Here is a tiny trained network, its code and every weight. The questions are about switching its units off for an input and a class, where a switched-off unit gives its printed mean instead of its output.

import numpy as np


def w(rows, s, z=0):
    codes = np.array(rows[::2]) - 128.0
    scale = np.full(codes.shape[1], s)
    scale[-1] = z or s
    return codes * scale


def f(y):
    return y / 2 * (1 + np.tanh(0.7978845608 * (y + 0.044715 * y**3)))


def log_softmax(a):
    a = a - a.max(-1, keepdims=True)
    return a - np.log(np.exp(a).sum(-1, keepdims=True))


def net(x, mask):
    res = np.array(x, float).reshape(1, 3) / 4 @ E
    y = f(res @ A[0][:, :-1].T + A[0][:, -1])
    res = res + np.where(mask, y, B[0][:, -1]) @ B[0][:, :-1]
    return log_softmax(res[-1] @ U[:, :-1].T + U[:, -1])


A, B = {}, {}
E = w([
[147,217,203,14,192],'x0',
[51,124,32,131,251],'x1',
[191,151,28,46,138],'x2',
],0.011)
A[0] = w([
[110,71,49,158,101,204],'N1',
[181,40,177,165,102,173],'N2',
[169,90,98,167,190,123],'N3',
[185,218,80,75,143,200],'N4',
[126,102,165,102,59,128],'N5',
[174,192,129,85,187,203],'N6',
[27,150,107,163,130,150],'N7',
[113,153,171,176,99,216],'N8',
[193,141,66,132,111,255],'N9',
[27,52,73,156,174,223],'N10',
[54,170,199,116,142,216],'N11',
[101,78,82,127,83,141],'N12',
[7,108,189,167,180,180],'N13',
],0.011,0.0047)
B[0] = w([
[135,61,27,156,98,222],'N1',
[150,144,125,106,2,192],'N2',
[153,95,126,174,211,167],'N3',
[140,160,79,74,211,244],'N4',
[205,177,169,182,49,178],'N5',
[95,188,82,111,205,232],'N6',
[118,101,110,172,103,186],'N7',
[91,157,177,136,72,182],'N8',
[182,124,75,88,112,206],'N9',
[117,61,119,180,117,252],'N10',
[78,155,121,156,137,202],'N11',
[170,72,76,149,111,176],'N12',
[31,88,169,151,104,221],'N13',
],0.0095,0.013)
U = w([
[2,76,124,133,113,132],'0',
[150,201,170,118,62,182],'1',
[189,136,106,197,175,20],'2',
[166,69,71,172,155,115],'3',
[240,139,119,114,142,125],'4',
[125,145,54,49,155,224],'5',
[144,105,85,78,52,5],'6',
[72,130,154,117,196,112],'7',
],0.012,0.0031)

Each question gives the input, the list of numbers given to net, and the class t.
The units are the neurons (one row each of A and B). Each row of codes is followed by its name. A weight is (code - 128) times the scale printed after its matrix; where a second scale follows, it is the last column's (A, B and U).
mask holds one flag per neuron, in row order. A switched-off neuron (its flag False) gives its mean, the last column of its row in B, instead of its output. The means were averaged over made-up inputs and are rounded, as every weight is.
A unit's drop is (log p(t) with every unit on - log p(t) with that unit switched off) / (log p(t) with every unit on - log p(t) with every unit switched off).
The circuit of an input: a set's keep is (log p(t) with only the set's units on - log p(t) with every unit switched off) / (log p(t) with every unit on - log p(t) with every unit switched off). Starting from the 12 units with the biggest drops (on a tie, the unit counted first), units are removed one at a time, each time the one whose removal leaves the highest keep (on an exact tie, the one counted first), for as long as the keep stays at least 0.8.
units of the circuit, in order: the units of the circuit, biggest drop first
top k neurons: the k neurons with the biggest drops, biggest first
drop when u is switched off: that unit's drop, to one decimal
input [2,-7,4], class 4: units of the circuit, in order => [N13]
input [-1,-7,3], class 1: units of the circuit, in order => [N1, N5]
input [6,2,-1], class 7: top 3 neurons => [N9, N1, N2]
input [-3,-2,8], class 5: units of the circuit, in order => [N10, N4]
input [-5,-3,5], class 6: top 2 neurons => [N2, N10]
input [5,-7,5], class 5: top 2 neurons => [N4, N6]
input [1,1,0], class 7: top 4 neurons => [N1, N2, N9, N12]
input [6,5,0], class 7: top 2 neurons => [N9, N1]
input [-7,-6,-2], class 6: top 2 neurons => [N1, N12]
input [3,-7,8], class 5: top 2 neurons => [N4, N6]
input [-2,8,8], class 3: top 3 neurons => [N10, N3, N1]
input [7,-7,6], class 5: top 2 neurons => [N6, N4]
input [2,-8,6], class 4: drop when N11 is switched off => 0.1
input [-6,-3,0], class 6: drop when N2 is switched off => 0.3
input [5,2,-2], class 7: drop when N6 is switched off => 0.0
input [7,6,0], class 7: drop when N13 is switched off => 0.2
input [0,-5,3], class 1: top neuron => [N1]
